Below is a small trained network, with its code and all its weights. Each question gives an input and a class and asks what happens when units are switched off, that is, made to give their printed mean instead of their output.

import numpy as np


def w(rows, s, z=0):
    codes = np.array(rows[::2]) - 128.0
    scale = np.full(codes.shape[1], s)
    scale[-1] = z or s
    return codes * scale


def norm(h):
    return h / np.sqrt((h * h).mean(-1, keepdims=True) + 1e-5)


def f(y):
    return y / 2 * (1 + np.tanh(0.7978845608 * (y + 0.044715 * y**3)))


def log_softmax(a):
    a = a - a.max(-1, keepdims=True)
    return a - np.log(np.exp(a).sum(-1, keepdims=True))


def net(x, mask):
    res = np.array(x, float).reshape(1, 6) / 4 @ E
    u = 0
    for l in range(3):
        y = f(norm(res) @ A[l][:, :-1].T + A[l][:, -1])
        res = res + np.where(mask[u : u + 6], y, B[l][:, -1]) @ B[l][:, :-1]
        u += 6
    return log_softmax(norm(res)[-1] @ U[:, :-1].T + U[:, -1])


A, B = {}, {}
E = w([
[122,2,145],'x0',
[6,136,186],'x1',
[128,123,128],'x2',
[128,129,127],'x3',
[127,148,39],'x4',
[128,129,128],'x5',
],0.0062)
A[0] = w([
[205,63,79,4],'0.n1',
[2,147,24,195],'0.n2',
[184,82,45,85],'0.n3',
[80,118,181,231],'0.n4',
[185,204,156,100],'0.n5',
[193,233,6,148],'0.n6',
],0.0071,0.0027)
B[0] = w([
[135,116,143,163],'0.n1',
[159,80,24,213],'0.n2',
[144,188,253,176],'0.n3',
[86,126,34,210],'0.n4',
[189,200,199,157],'0.n5',
[177,142,83,253],'0.n6',
],0.0075,0.0036)
A[1] = w([
[57,85,108,226],'1.n1',
[171,200,121,239],'1.n2',
[128,82,201,187],'1.n3',
[254,115,132,249],'1.n4',
[84,117,50,146],'1.n5',
[125,77,175,74],'1.n6',
],0.011,0.0019)
B[1] = w([
[105,86,118,194],'1.n1',
[1,83,168,191],'1.n2',
[159,73,56,175],'1.n3',
[143,145,187,255],'1.n4',
[221,97,82,179],'1.n5',
[232,163,77,153],'1.n6',
],0.0068)
A[2] = w([
[121,83,178,83],'2.n1',
[143,41,3,251],'2.n2',
[71,140,49,134],'2.n3',
[150,41,85,221],'2.n4',
[127,184,83,28],'2.n5',
[129,157,115,15],'2.n6',
],0.0081,0.0029)
B[2] = w([
[234,101,99,130],'2.n1',
[138,173,148,254],'2.n2',
[66,91,155,156],'2.n3',
[110,140,166,208],'2.n4',
[146,113,135,121],'2.n5',
[150,95,2,113],'2.n6',
],0.0072,0.0076)
U = w([
[120,190,191,104],'0',
[195,50,115,52],'1',
[40,147,132,190],'2',
[87,38,111,195],'3',
[146,244,104,2],'4',
[159,104,163,149],'5',
[82,143,5,71],'6',
[109,57,44,236],'7',
],0.018,0.0027)

Each question gives the input, the list of numbers given to net, and the class t.
The units are the neurons (one row each of A and B). Each row of codes is followed by its name. A weight is (code - 128) times the scale printed after its matrix; where a second scale follows, it is the last column's (A, B and U).
mask holds one flag per neuron, layer by layer. A switched-off neuron (its flag False) gives its mean, the last column of its row in B, instead of its output. The means were averaged over made-up inputs and are rounded, as every weight is.
A unit's drop is (log p(t) with every unit on - log p(t) with that unit switched off) / (log p(t) with every unit on - log p(t) with every unit switched off).
The circuit of an input: a set's keep is (log p(t) with only the set's units on - log p(t) with every unit switched off) / (log p(t) with every unit on - log p(t) with every unit switched off). Starting from the 12 units with the biggest drops (on a tie, the unit counted first), units are removed one at a time, each time the one whose removal leaves the highest keep (on an exact tie, the one counted first), for as long as the keep stays at least 0.8.
units of the circuit, in order: the units of the circuit, biggest drop first
top k neurons: the k neurons with the biggest drops, biggest first
k most important neurons of layer l: the k neurons of layer l with the biggest drops, biggest first
drop of u: that unit's drop, to one decimal
input [-5,-3,-7,-1,-1,8], class 0: units of the circuit, in order : (1.n2; 0.n4)
input [-7,3,4,5,0,-8], class 2: units of the circuit, in order : (1.n2)
input [7,-1,-5,3,3,2], class 5: 2 most important neurons of layer 0 : (0.n3; 0.n4)
input [-8,4,3,1,-2,6], class 2: units of the circuit, in order : (1.n2; 2.n2)
input [5,8,1,5,5,6], class 7: top 2 neurons : (0.n2; 1.n5)
input [-6,-4,3,-2,-1,-7], class 0: units of the circuit, in order : (1.n2; 0.n4)
input [-1,-6,-3,0,8,5], class 4: 2 most important neurons of layer 0 : (0.n3; 0.n6)
input [8,-6,2,-2,1,-4], class 5: units of the circuit, in order : (0.n3; 1.n4)
input [5,5,6,-7,4,0], class 7: top 3 neurons : (1.n5; 0.n2; 1.n2)
input [-4,4,3,-1,1,3], class 6: top 4 neurons : (0.n2; 1.n5; 0.n3; 1.n4)
input [-5,4,0,-1,2,0], class 6: 2 most important neurons of layer 0 : (0.n2; 0.n3)
input [-7,3,5,8,-3,5], class 2: 2 most important neurons of layer 1 : (1.n2; 1.n4)
input [-6,-5,-2,-8,-4,-8], class 0: 2 most important neurons of layer 0 : (0.n2; 0.n4)
input [-2,8,5,-2,6,-4], class 6: units of the circuit, in order : (0.n2)
input [-3,6,2,-7,2,5], class 6: 2 most important neurons of layer 1 : (1.n5; 1.n2)
input [2,4,7,-4,3,-1], class 7: top 2 neurons : (1.n5; 0.n2)
input [-7,3,-1,5,0,0], class 2: 3 most important neurons of layer 1 : (1.n2; 1.n6; 1.n3)
input [0,4,5,6,4,3], class 6: drop of 2.n2 : 0.3
input [1,4,-8,-2,-5,6], class 3: drop of 0.n5 : 0.2
input [1,-7,5,-7,4,-4], class 5: top neuron : (2.n2)
input [7,-7,5,-2,5,0], class 5: drop of 0.n3 : 0.2
input [-6,-4,0,4,-2,2], class 0: drop of 1.n2 : 0.4
input [-5,-7,0,-7,-1,3], class 0: 2 most important neurons of layer 1 : (1.n2; 1.n4)
